(in the rows, 128 means zero)
[114  90 139 120 137 126 149 130 130 101 151 118 147 126 147 137 140 120
 114 125 114 124 103 118 125 122 131 141 104 128 122 125 125 135 122 100
  99 140 109 129 154] => 1
[127 133 147 115 140 113  99 140 128 129 146 123 109 121  95 144 142 113
 116 104  89 146 132 115 129 157 124 105 133 123 132 131 123 127 125 120
 126 132 148 130 118] => 9
[140 112 139  96 194  63 148 151 113  94 175 124 165 117 103 153  97 102
 128 130 151 152  80 132 168 131 115 158  96 127 157 159 134 149 113 110
 210 105 142 107 157] => 2
[117 149 127 171 145 123 122 127 142 151 126 119 167 118 149 151 136 130
 113 131 131 162 131 150 102 162 143  95 129 125 109 130 113 111  93 144
 176 129 111 119 135] => 2
[110 111 115 130 203 166 126 157 108 159 140 154  62 119  86 145 194 128
 138 110 123 105 140  95 114 109 133 182 121 147 150 158 155 107 120  84
 155 123 140 123 133] => 9
[107 120 146 109 136 103 124 135 137 148 141 144  99 143 114 137 123 121
 118 121 135 150 149 146 117 142 128 120 141 139 128 138 146 143 149 126
 108 133 152 121 141] => 2
[101 119 110 134 104 137  96 128 154 131 123 151 135 148 121 116 128 142
  99 136 131 180 123 129 106 133 170 145 151 130 135 149 147 100 120 142
  97 126 131 131 133] => 3
[128 117 152 121 150 103 133 126 130 127 135 117 140 129 135 122 124 127
 123 122 124 133 115 127 117 113 123 126 132 120 128 113 131 134 127 127
 157 134 121 123 143] => 2
[137 109 114 100 139 126 118 138 140 130 116 114 156 126 128 146 132 142
 138 121 114 132 110 138 125 109 117  95 118 155 117  68 102 102 126 134
 122 106 119 138 137] => 1
[141 118 116 128 160 127 139 142 108 132 170 129 109 122 115 138 115 134
 100 122 141 118 118 115 142 154 121 125 113 142 128 135 135 129 109 102
 179 117 113 125 101] => 7
[115 122 116 150 141 100 127 146 135 129 133 144 113 147 114 130 146 118
 117 136 148 114 114 156 110 129 116 124 142 119 122 149 129 144  98 117
 140 129 139 135 118] => 4
[136 115 106 127 156 106 149 112 121 125 121 135 107 118 118 132 133 135
 142 137 124 130 123 149 109 115 109 116 136 139 132 131 131 126 103 122
 154 118 122 113 115] => 10
[101 106 129 139 130 109 119 139 123 104 122 114 139 165 144 104 136 137
  92 115 132 142  98 121 134 172 124 121 139 133 130 127 112 146 115 113
  64 141 143 179 143] => 0
[155 123 127 127 141 134 111 136 111 119 151 126 107 136 118 123 104 114
 122 105 127 135 140 115 144 190 141 133 125 119 137 128 125 122 135 141
  79 115 125 130 110] => 6
[103 121 128 114 157 121 138 143 113 130 106 145 135 117 119 104 135 138
 119 145 125 147 120 134 124 125 109 115 149 131 134 135 127 147 148 114
 112 142 129 159 158] => 9
[148 112 139 118 166 121 106 136 128 126 152 138  92 130 105 136 112 114
 111 109 133 118 115 115 112 148 107 110 110 121 100 124 148 123 117 124
 145 127 121 144  85] => 7
[121 121 138 131 144 144  99 137 129 132 128 159  86 118 102 125 137 113
 126 130 129 147 133 120 132 155 136 113 138 132 122 133 115 122 134 137
  98 137 125 144 132] => 9
[132 130 126 150 105 130 123 113 126 126 133 144  85 120 111 123 123 122
 128 121 118 124 136 119 122 128 127 124 138 130 138 125 140 122 124 135
 146 134 126 133 114] => 10
[122 124 143  97 154 113 130 115 131 123  95 120 118 127  98 102 116 131
 100 135 135 161 145 121 155 161 136 112 163 140 143 125 129 136 149 111
  89 152 136 138 123] => 9
[133 136 124 150 106 131 120 156 108  95 170 120 130 140 122 127  92 124
 136 121  93 140 109  91 143 178 177 144 104 145 167 114 104 119 138 155
  99 104 140 127 164] => 6
[110 118 122 172 125 108 125 120 136 141 124 132 124 121 135 135 125 133
 146 121 130 111 124 147 130 138 108 118 146 133 131 138 126 121 124 133
 135 123 127 104 123] => 1
[118 132 115 124 139 123 122 126 133 133 109 128 136 149 131 112 116 149
 132 125 117 110 128 130 122 141 137 103 149 144 145 124 112 123 133 113
 127 118 134 143 127] => 3
[122 132 107 102 160 106 134 131 114 153 133 151 131 122  89 106 132 113
 105 121 137 127 143 148 120 101  82 118 136 137 131 151 128 130 127 116
 149 114 136 154 103] => 6
[ 70 131  81 137 130 141 118 120 143 114 148 135  56 107 100 117 123 135
 113 153 126 127 129 116 156 200 150 165 145 101 154 168 142 127 105 105
 167 131 105 144  84] => 11
[110 117 134 124 137 138 116 107 114 141 136 104  98 128 137  99 135 144
 120 115 129 126 153 128 108 158 131 114 155 131 123 116 175 134 138 125
 104 146 117 131 136] => 10
[148 100 135  59 125 151 115 158 122 158 145 126  69 147 113 134 164 117
 110 145 170 134 153 100 116  66 139 138 120 138 106  91 119 109 147 129
  93 116 113 160 109] => 9
[179 114 145 136 125 104 125  99 146 108 102  81 116 181 119 146 147 103
  83 121 137 126 135 112 101 161 154 170 140 121 136  97 153  91  89 124
 128 114 117 112 127] => 4
[107 164 142 154 116  77 133 105 118 140  51 122 114 123 134 137 124 146
 184 137 133 131 105 119 122  87  72 123 149 134 126 133 115 138 132 148
 182 116 125 103 100] => 11
[103 133 145 167 165 113 146 143 121 139 161 127 133  87 146 160  74 110
 179 114 160 128 104 136 128 132 147 114 114 159 115 128 141 153 171 142
 142 133 123  85 183] => 2
[128 128  95  99 154  80 130 132 131 144  93 139 130 135 103 139 114 144
 112 126 155 150 114 151 117 132  67 127 150 107 116 129 132 139 131  97
 128 119 155 129 101] => 11
[153 132 114 148 132 157 129 126 125 143  80 170 106 120 108 121 135 146
  87 116 156 146 132 135 122 155 101  97 169 132 131  95 115 134 116 111
 141 118 108 102 114] => 11
[127 118 123 116 162 114 136 144 117 141  96 130 142 132 115 128 145 141
 123 137 121 143 130 138 129 129 113 105 152 139 136 135 130 131 129 111
 118 129 137 150 139] => 9
[117 131 140 133 158 122 113 124 121 135 111 142 105 136 129 132 123 128
 154 117 119 144 121 142 130 141 114  99 144 134 122 128 136 122 136 147
 134 129 133 130 100] => 8
[136 132 111 160 108 131 115 126 142 142 100 136 174 137 127 136 141 140
 123 133 106 117 112 139 102 111 133 154 152 100 152 146 141 105 125 114
 161 121 140 103 135] => 3
[132 122 143 108 146 108 114 140 122 115 134 113 132 123 122 109 139 137
 126 119 112 118 113 134 134 110 125 131 136 105 135 109 126 135 127 129
 164 127 128 113 129] => 4
[136 118 122 137 153 108 126 126 126 114 127 151 100 142 118 130 108 129
 128  81 151 158 121 162 143 146  98 132 169 109 146 115 126 127 128 138
 132 107 122 108  54] => 8
[165 108 127 123 133 102 120 142 111 116 138 123 166 149 135 127 124 130
 117 133 129 157  88 135 144 116 105 122 123 112 121 134 126 113 132 155
 134 116 144 125 140] => 0
[127 120 117  79 112 143  96 137 162 126 141 156 136 144 106 117 148 126
  85 158 123 147 119 160  96 145 121 107 151  93 102 124 153 135 110 136
 107 146 121 104 144] => 9
[112 127 120 149  96 128 126 119 117 133 150 126 137 121 139 146 134 140
 135 124 105 154 124 144 115 124 118 126 137 120 125 132 158 125 136 139
 151 128 118 112 128] => 10
[ 95 148 125 104 125 129 143  96 144 120 118 133 148 147 141  77 111 151
 110 113 121 166 122 128 103  98 111 143 163 134 119  89 145 116 122 157
 138 131  96 118 103] => 8
[129 141 160 111 132 129 143 125 111 153 119 164 151 118 116 121 142 119
 109 147 102 149 154 134 111 110  97 136 134 122 130 129  99 129 160 123
 146 116 130  89 161] => 9
[106 131 135 162  93 113 154 114 106 140  95 115 173 133 151 145 102 130
 123 114 179 142 144 169 183 162  96 140 185 117 148 137 135 155 210 104
 107 140 113 137 136] => 9
[161 121 138 153 102 105 119 102 112 113 131 126 143 114 116  73 126 110
 134 149 128 166  92 149 120  87  89 156 176 105 123 107 123 129 139 169
 121 132 116 114 120] => 4
[105 145 120 164 121 115 124 123 110 142 147 128 111 108 157 164 123 123
 169 129 110 135 102 140 116 141 128 132 124 134 120 140 127 122 127 145
 163 121 119 100 150] => 8
[150 124 112 149  99 117 122 136 155 125 152 108 162 121 132 104 106 124
 126 125  69  79 140 125 129 155 193  68 144 141 154 145  94 118 101 125
  82 129 154 149 152] => 3
[142 130 116 113 113 122 130 139 129 140 127 117 145 123 117 121 134 131
 115 145 115 110 140 139 111 112 124 121 140 136 135 110 137 125 118 120
 143 111 138 146 140] => 5
[106 136 130 170 115 116 125 124 131 131 135 120 129 132 127 148 135 127
 151 124 102 125 120 138 122 125 134 158 139 121 133 128 136 113 142 137
 160 120 128 102 125] => 4
[160 123 140  59 130  73 128 121 127 117 127  92 154 127 121 109 145 114
 115 123 150 130 111 130 119  88  90 121 127 112 112 131 120 151 100 121
 106 125 142 111 130] => 11
[150 126 194  98 137  99 118 115 110 131 132 161 142 125 111  94 114  95
 110 128  75 105 168  89 116 136  97 155 105 113 141 129 114 127 126 130
 145  94 140 131 174] => 10
[142 120 103 157 117  64 166 112 112 127 139 101 158 136 138 102  92 161
  91 120 130 125 113 139 148 147 102 123 164 128 146 151 137 140 109 103
 154 139 133 130 106] => 7
[125 123 117  96 119 112 118 109 129 127 136 124 133 151 126 108 118 127
 124 143  94 155 122 146 123 148 116 118 154 136 125 116 143 111 128 147
 110 124 132 156 132] => 8
[118 118 143 108 155 104 124 116 117 105 125 116 124 125 130 109 134 115
 106 125 117 112 102 128 135 146  95 127 127 112 131 128 120 143 121 117
 170 121 110 136 133] => 0
[121 154 102 144 105 125 101 118 118 131 135 124  98 141 149 124 153 148
 136  99 118 126 113 131  95 118 132 105 137 132 130 158 141 112 114 150
 162 134 126 134 138] => 3
[112 117 138 123 181 119 121 134 124 128 103 129 115 126 105 122 121 128
 139 132 140 116 115 139 111 134 110 116 123 142 124 119 132 134 148 116
 136 126 137 142 107] => 7
[106 131 127  99  85 149 105 136 148 107 206 120  98 152 108 142 104 116
  89 127  90 127 145 137 127 178 194  62 102 135 132 109 114 111 162 146
 123 135 132 117 135] => 6
[103 143 168  87 123 159 104 122 133 128 113 168  94 127 120  88 158 120
  95  93 194 133 189 144 125 114 133 164 136 122 133 123 115 140 145 140
 110 115 114  98 117] => 5
[130 115 141 145 137 122 118 133 126 128 127 125 126 139 138 123 137 133
 140 139 108  97 119 136 129 142 135 103 141 127 119 119 129 127 113 134
 146 126 114 126 148] => 4
[114 122 106 146 121 135 105 131 136 148  91 146 140 124 135 109 125 155
 128 107 116 117 133 151 118 129 138 101 167 128 142 125 111 120 150 115
  97 132 138 158 138] => 3
[144 126  94  94 252  93 129 152 105 114 106 159 136 121  80 153 153 118
 204 102 150 116  83 149 178  82  89 114  89 183 117 179 121 114 104 123
 175 119 166 176 134] => 4
[142 147 134 167 165 134 158 115 105 128 114 135 133 122 118 131 126  97
 124 138 133 132 109 126 134 152  80 106 130 154 120 124  87 143 123 118
 157 112 115 122  87] => 0
[140 132 117 105 143 104 126 136 124 154  92 115 132  87 134 137 141 127
 127 148 117 139 136 153 121 128 165  93 130 150 140 138 121 119 105 136
 130 124 145 118 184] => 8
[ 97 116 113 149 139 125 133  73 107 119 126 133  15 120 121 133 125 130
  99 119 113 170 140 115 146 212 169 159 152 170 166 118 100  97 132  97
 129 132 108 132 140] => 8
[122  98  95 146 164  95 138 142 135 127 144 124  92 119 117 134  94 123
 159 138 108 125 114 143 118 133 143 106 139 140 109 131 144 116 139 136
  89 132 138 177 123] => 4
[119 115 146 145 168 115 131 141 117 118 116 124 145 148 111 127 136 126
 102 114 120 147 111 129 117 131 103  73 148 138 129 114 128 131 138 110
 143 139 128 175 123] => 9
[119 123 140 169 109 128 125 132 116 130 128 158 157 118 136 134 122 137
 119 126 102 137 120 150 106 137 113 138 143 114 134 122 135 132 149 118
 138 122 136 108 172] => 5
[ 94 162  96  83  70  86  78 160 116 155 115 146  34 122 110 135 179 133
 110 117 114 130 151 145  89 124 103 152 128  97 155 165 123 148 101 146
 149  99 147 158 117] => 6
[145 113 120  97 149 145 141 168 112 120 160 110 119 138 136 132 149 130
 111 141 111 131 121 141 116 126 157  85 121 128 145 112 139 127 111 134
 158 111 121 140 124] => 8
[140 123 107 133 145  88 132 138 135 109  90 109 137 133 125 108 102 144
 146 132 139 102  96 112 127 139 120 131 143 121 147 115 128 132 104 129
 124 113 137 143 145] => 11
[118 148 169 141 146 117  93 144 129 136 182 148 116 121 131 124 131 101
 143  98 104 108 137 107 103 142 124 147 101 100  94 141 110 132 109 153
 129 116 134  90 127] => 4
[ 93 137 127 112 150 146 113 153 131 131  79 136 112 109 111 129 138 125
 114 173 122 141 141 143 114 166 163 141 130 134 150 111 147 126 140 137
 167  99 107 148 175] => 4
[133 100 102 130 134 145 145 133 128 139  84 141 147 117 119 137 132 140
 107 130 116 128 137 139 116 143 121 137 157 140 145 108 184 131 114  97
 121 112 106 161 156] => 10
[114 119 133 114 145  83 128 119 128 122 115 111 126 132 123 111 125 130
 133 133 119 141 120 135 106 133  98 118 145 117 125 130 124 135 122 128
 115 114 135 126 121] => 11
[101 123 135 115 158 131 111 128 128 135 136 135 104 134 127 119 123 127
 115 120 121 144 133 136 121 163 135 113 142 127 126 124 146 121 130 131
 130 129 123 139 118] => 8
[133 119 142 136 164 135  97 139 113 133 117 135 132 126 101 133 144 123
 125 126 142 130 120 142 146 174 106 123 131 131 137 146 144 132 116 119
 158 114 128 128 100] => 7
[146 111 144  98 145  98 110 115 133 106 126  97  91 126 116 121 117 106
 119 113 123 131 118 135 130 144 124 112 133 110 130 125 150 124 145 150
 123 127 132 118 115] => 0
[123 119 113 135 168 128 107 110 107 135 117 124  98 136 122 139 137 147
 132 110 146 113 118 147 143 191  98 125 136 138 122 131 126 124 134  94
 144 136 122 139 107] => 7
[141 128 119 194 123 103 117 144 114 124 128 145 137  98 133 110 106 152
 147 120 127 108 105 140 126 126 130 150 153 100 160 139 132 128 126 139
 165 121 150  91 164] => 5
[115 142 134 178 122 133 123 128 127 125 106 135 162 117 128 125 132 130
 142 142 135 142 117 155 110 124 126 125 145 129 134 133 136 127 132 144
 148 125 134 111 134] => 5
[124 109 138 130 139 100 132 126 120 114 132 114 123 113 133 107 131 125
 112 119 117 125 100 142 124 112  98 117 147 103 134 130 135 146 130 131
 158 125 116 113 115] => 0
[186 157 150 146 100 111 124 139 134 142 111 135 131 110 105 143 135  83
 112 102 130 129 152 111 112 121 123 133 134 113 131 136 113 131 116 141
  96 127 153 106 124] => 9
[150 124 125 143 153 105 132 135 123 125 125 129 107 135 123 126 129 132
 142 115 142 133 113 136 117 127 124 144 145 122 150 129 144 130 121 140
 151 128 139 112 139] => 2
[102 127 162 134 141 133  96 159 119 139 144 133 119 131 133 125 118 132
 114 134 127 120 138 135 112 164 133  94 107 103 115 134 124 136 160 137
 145 128 135 142 113] => 7
[120 112 111 100 134 125 128 113 118 132 132 161 116 152 140 119 143 141
 125 100 126 144 119 154 109 111  93 101 152 151 108 141 121 137 127 113
  90 125 112 145 122] => 3
[149 113 133 124 150 107 116 117 119 123 137 147 118 129 107 114 127 123
 130 129 104 118 113 146 140 147 109 124 148 121 123 136 138 129 126 124
 135 134 137 109 149] => 4
[149 115 122 105 169 105 148 125 121 136  88 158 141 125 120 102 144 170
 100 114 110 125 140 138 119  79 110 108 141 130 130 134 126 115 115  99
 148 144 154 132 144] => 5
